Here is a tiny trained network, its code and every weight. The questions are about switching its units off for an input and a target symbol, where a switched-off unit gives its printed mean instead of its output.

import numpy as np


def w(rows, s, z=0):
    codes = np.array(rows[::2]) - 128.0
    scale = np.full(codes.shape[1], s)
    scale[-1] = z or s
    return codes * scale


def norm(h):
    return h / np.sqrt((h * h).mean(-1, keepdims=True) + 1e-5)


def f(y):
    return np.maximum(y, 0)


def softmax(a):
    e = np.exp(a - a.max(-1, keepdims=True))
    return e / e.sum(-1, keepdims=True)


def log_softmax(a):
    a = a - a.max(-1, keepdims=True)
    return a - np.log(np.exp(a).sum(-1, keepdims=True))


def net(x, mask):
    ids = ['ΓΛΠΦαβδεζημξστω'.index(c) for c in x.split()]
    T = len(ids)
    res = E[ids] + P[:T]
    u = 0
    for l in range(2):
        q, k, v = (norm(res) @ M[l].T for M in (Q, K, V))
        z = softmax(np.where(np.tri(T) > 0, q @ k.T / 3**0.5, -1e9)) @ v
        res = res + np.where(mask[u], z, O[l][:, -1]) @ O[l][:, :-1]
        u += 1
        y = f(norm(res) @ A[l][:, :-1].T + A[l][:, -1])
        res = res + np.where(mask[u : u + 4], y, B[l][:, -1]) @ B[l][:, :-1]
        u += 4
    return log_softmax(norm(res)[-1] @ U[:, :-1].T + U[:, -1])


Q, K, V, O, A, B = {}, {}, {}, {}, {}, {}
E = w([
[96,115,154,65,116,123,152,126,167,108],'Γ',
[170,102,74,90,154,161,201,177,155,73],'Λ',
[108,132,119,77,187,105,118,86,138,98],'Π',
[3,121,110,127,154,95,79,138,77,218],'Φ',
[141,119,152,100,71,102,179,145,129,161],'α',
[106,99,77,51,150,170,178,99,124,140],'β',
[91,131,142,177,141,88,76,166,127,149],'δ',
[178,115,140,130,121,125,141,217,174,149],'ε',
[143,139,29,148,81,179,171,163,145,127],'ζ',
[158,93,14,83,182,162,190,147,119,101],'η',
[124,96,143,111,66,135,180,184,93,117],'μ',
[83,42,59,122,142,110,148,104,71,61],'ξ',
[139,95,74,169,128,112,141,119,126,83],'σ',
[139,90,93,95,158,168,83,162,171,168],'τ',
[90,104,143,119,142,98,124,134,143,171],'ω',
],0.017)
P = w([
[102,200,202,161,164,139,163,119,109,179],'0',
[47,109,78,60,109,187,162,148,146,127],'1',
[68,88,94,24,152,135,155,152,132,117],'2',
[99,62,87,25,197,106,112,165,133,121],'3',
[98,39,79,18,213,86,108,170,125,116],'4',
[110,26,118,11,204,56,109,152,100,87],'5',
[103,18,129,27,215,49,78,163,76,107],'6',
],0.011)
Q[0] = w([
[71,42,94,5,220,69,207,254,89,110],'0.h0',
[29,37,153,91,92,89,48,179,107,206],'0.h0',
[145,79,184,144,242,102,228,87,115,104],'0.h0',
],0.0062)
K[0] = w([
[192,122,227,206,142,160,100,36,78,131],'0.h0',
[214,153,124,193,191,137,195,73,79,197],'0.h0',
[126,140,68,201,2,239,49,97,139,119],'0.h0',
],0.0066)
V[0] = w([
[164,149,88,255,152,127,137,109,80,160],'0.h0',
[111,93,105,161,55,118,192,89,88,88],'0.h0',
[101,60,101,37,75,200,79,206,140,169],'0.h0',
],0.0094)
O[0] = w([
[142,237,158,163,194,106,56,165,193,48,189],'0.h0',
[239,220,94,67,186,115,54,102,119,189,128],'0.h0',
[127,79,92,123,136,171,229,245,50,115,2],'0.h0',
],0.011,0.0074)
A[0] = w([
[254,185,36,7,64,137,77,142,10,135,78],'0.n0',
[199,111,93,209,91,150,132,97,180,42,70],'0.n1',
[117,126,103,61,106,171,123,241,31,175,193],'0.n2',
[118,40,68,135,76,43,25,36,234,152,3],'0.n3',
],0.0071,0.0021)
B[0] = w([
[132,119,158,167,107,76,155,110,124,11,205],'0.n0',
[104,72,158,113,117,102,125,139,177,116,143],'0.n1',
[155,85,111,82,179,28,80,62,156,80,211],'0.n2',
[116,178,180,100,90,94,183,76,50,6,254],'0.n3',
],0.012,0.0074)
Q[1] = w([
[38,45,112,61,252,10,52,28,240,1],'1.h0',
[105,75,138,121,193,62,180,111,114,59],'1.h0',
[51,99,171,122,198,122,176,108,199,58],'1.h0',
],0.0079)
K[1] = w([
[253,221,215,250,184,141,245,21,60,172],'1.h0',
[107,129,255,155,158,139,221,82,139,194],'1.h0',
[198,176,198,187,211,95,104,62,135,172],'1.h0',
],0.0077)
V[1] = w([
[87,123,76,59,249,145,156,77,147,58],'1.h0',
[109,148,94,80,141,105,40,73,49,155],'1.h0',
[104,64,195,33,51,145,178,95,151,144],'1.h0',
],0.012)
O[1] = w([
[109,119,146,180,253,137,188,109,115,146,254],'1.h0',
[130,82,114,151,156,207,119,147,68,106,138],'1.h0',
[86,210,101,100,178,167,96,159,160,91,143],'1.h0',
],0.019,0.011)
A[1] = w([
[219,82,148,153,158,108,172,126,50,140,254],'1.n0',
[208,106,197,110,162,118,194,87,152,247,128],'1.n1',
[152,180,215,64,47,79,101,137,141,108,228],'1.n2',
[149,88,143,75,97,149,172,177,135,80,166],'1.n3',
],0.011,0.0081)
B[1] = w([
[51,161,60,132,73,133,25,167,149,146,250],'1.n0',
[146,200,14,169,107,137,165,78,108,92,176],'1.n1',
[130,18,94,167,195,202,103,107,215,96,200],'1.n2',
[10,95,77,215,109,166,80,91,129,181,157],'1.n3',
],0.012,0.014)
U = w([
[149,216,152,82,142,54,163,115,159,164,80],'Γ',
[147,98,147,186,142,110,214,86,98,192,79],'Λ',
[70,161,92,188,155,148,110,93,185,130,254],'Π',
[86,43,123,132,109,183,102,173,94,221,58],'Φ',
[181,119,84,137,46,83,124,90,133,176,61],'α',
[101,166,226,143,106,165,178,85,79,80,88],'β',
[179,178,89,160,128,188,83,117,27,122,33],'δ',
[125,135,155,63,68,56,104,150,199,157,61],'ε',
[116,85,113,98,164,60,105,122,116,98,157],'ζ',
[169,79,160,134,226,207,150,190,105,164,113],'η',
[188,98,105,57,76,191,77,157,124,87,73],'μ',
[112,240,87,48,108,157,115,186,107,143,83],'ξ',
[145,3,195,143,146,107,131,109,121,104,78],'σ',
[209,172,196,116,133,122,73,75,143,133,103],'τ',
[91,113,148,134,102,90,216,230,128,101,76],'ω',
],0.013,0.0062)

Each question gives the input, a string of symbols that net reads in full, and the target symbol t.
The units are the heads (3 rows each of Q, K, V and O) and the neurons (one row each of A and B). Each row of codes is followed by its name. A weight is (code - 128) times the scale printed after its matrix; where a second scale follows, it is the last column's (O, A, B and U).
mask holds one flag per unit, layer by layer, with each layer's heads first. A switched-off unit (its flag False) gives its mean, the last column of its rows in O or B, instead of its output. The means were averaged over made-up inputs and are rounded, as every weight is.
A unit's drop is (log p(t) with every unit on - log p(t) with that unit switched off) / (log p(t) with every unit on - log p(t) with every unit switched off).
The circuit of an input: a set's keep is (log p(t) with only the set's units on - log p(t) with every unit switched off) / (log p(t) with every unit on - log p(t) with every unit switched off). Starting from all 10 units, units are removed one at a time, each time the one whose removal leaves the highest keep (on an exact tie, the one counted first), for as long as the keep stays at least 0.8.
circuit, biggest first: the units of the circuit, biggest drop first
unit that matters most: the unit with the biggest drop
k most important neurons: the k neurons with the biggest drops, biggest first
k most important neurons of layer l: the k neurons of layer l with the biggest drops, biggest first
drop of u: that unit's drop, to one decimal
input μ ζ ε, target ζ: unit that matters most -> 0.h0
input β β ζ, target η: circuit, biggest first -> (1.h0, 0.h0, 0.n2)
input Φ α δ, target Φ: circuit, biggest first -> (1.h0, 0.n3, 0.h0, 0.n0)
input ε ξ σ, target ε: circuit, biggest first -> (1.h0, 0.h0)
input Π μ β α ω Φ, target β: circuit, biggest first -> (0.h0, 0.n3, 1.n0)
input Φ ε Φ β η, target Φ: circuit, biggest first -> (1.h0, 0.n3, 0.n0, 0.h0)
input η α ε τ α Φ ξ, target Λ: circuit, biggest first -> (1.h0, 0.h0)
input Γ Π δ δ β Π, target ξ: circuit, biggest first -> (1.h0, 0.h0)
input δ σ η, target σ: 2 most important neurons of layer 1 -> (1.n0, 1.n1)
input ξ μ Π, target δ: circuit, biggest first -> (1.h0, 0.h0, 1.n2)
input Π Φ Π Λ σ, target β: circuit, biggest first -> (0.n3, 0.h0)
input δ η τ, target σ: circuit, biggest first -> (1.h0, 0.h0, 1.n0)
input Λ α β α Φ, target Γ: circuit, biggest first -> (1.h0, 0.n2, 0.h0, 0.n3)
input σ ζ β ε Λ, target τ: circuit, biggest first -> (0.h0)
input Γ ε δ Γ ω Φ ω, target ξ: 2 most important neurons -> (1.n2, 0.n0)
input Φ η η Λ τ, target Φ: 2 most important neurons of layer 0 -> (0.n3, 0.n0)
input Φ Π ω σ Γ, target Φ: 2 most important neurons of layer 0 -> (0.n3, 0.n0)
input Φ Λ β, target Φ: 2 most important neurons of layer 0 -> (0.n3, 0.n0)
input ξ ξ Φ ξ ε τ σ, target δ: 2 most important neurons of layer 1 -> (1.n0, 1.n2)
input η ξ μ ξ ε, target Λ: unit that matters most -> 1.h0
input σ ω ε Λ ε ζ, target τ: drop of 0.h0 -> 0.9
input α β Φ η ε, target μ: drop of 0.n3 -> 0.1
input τ β ω ω τ σ ζ, target ω: drop of 1.h0 -> 0.2
input Λ Φ ξ, target Γ: 2 most important neurons of layer 0 -> (0.n2, 0.n3)
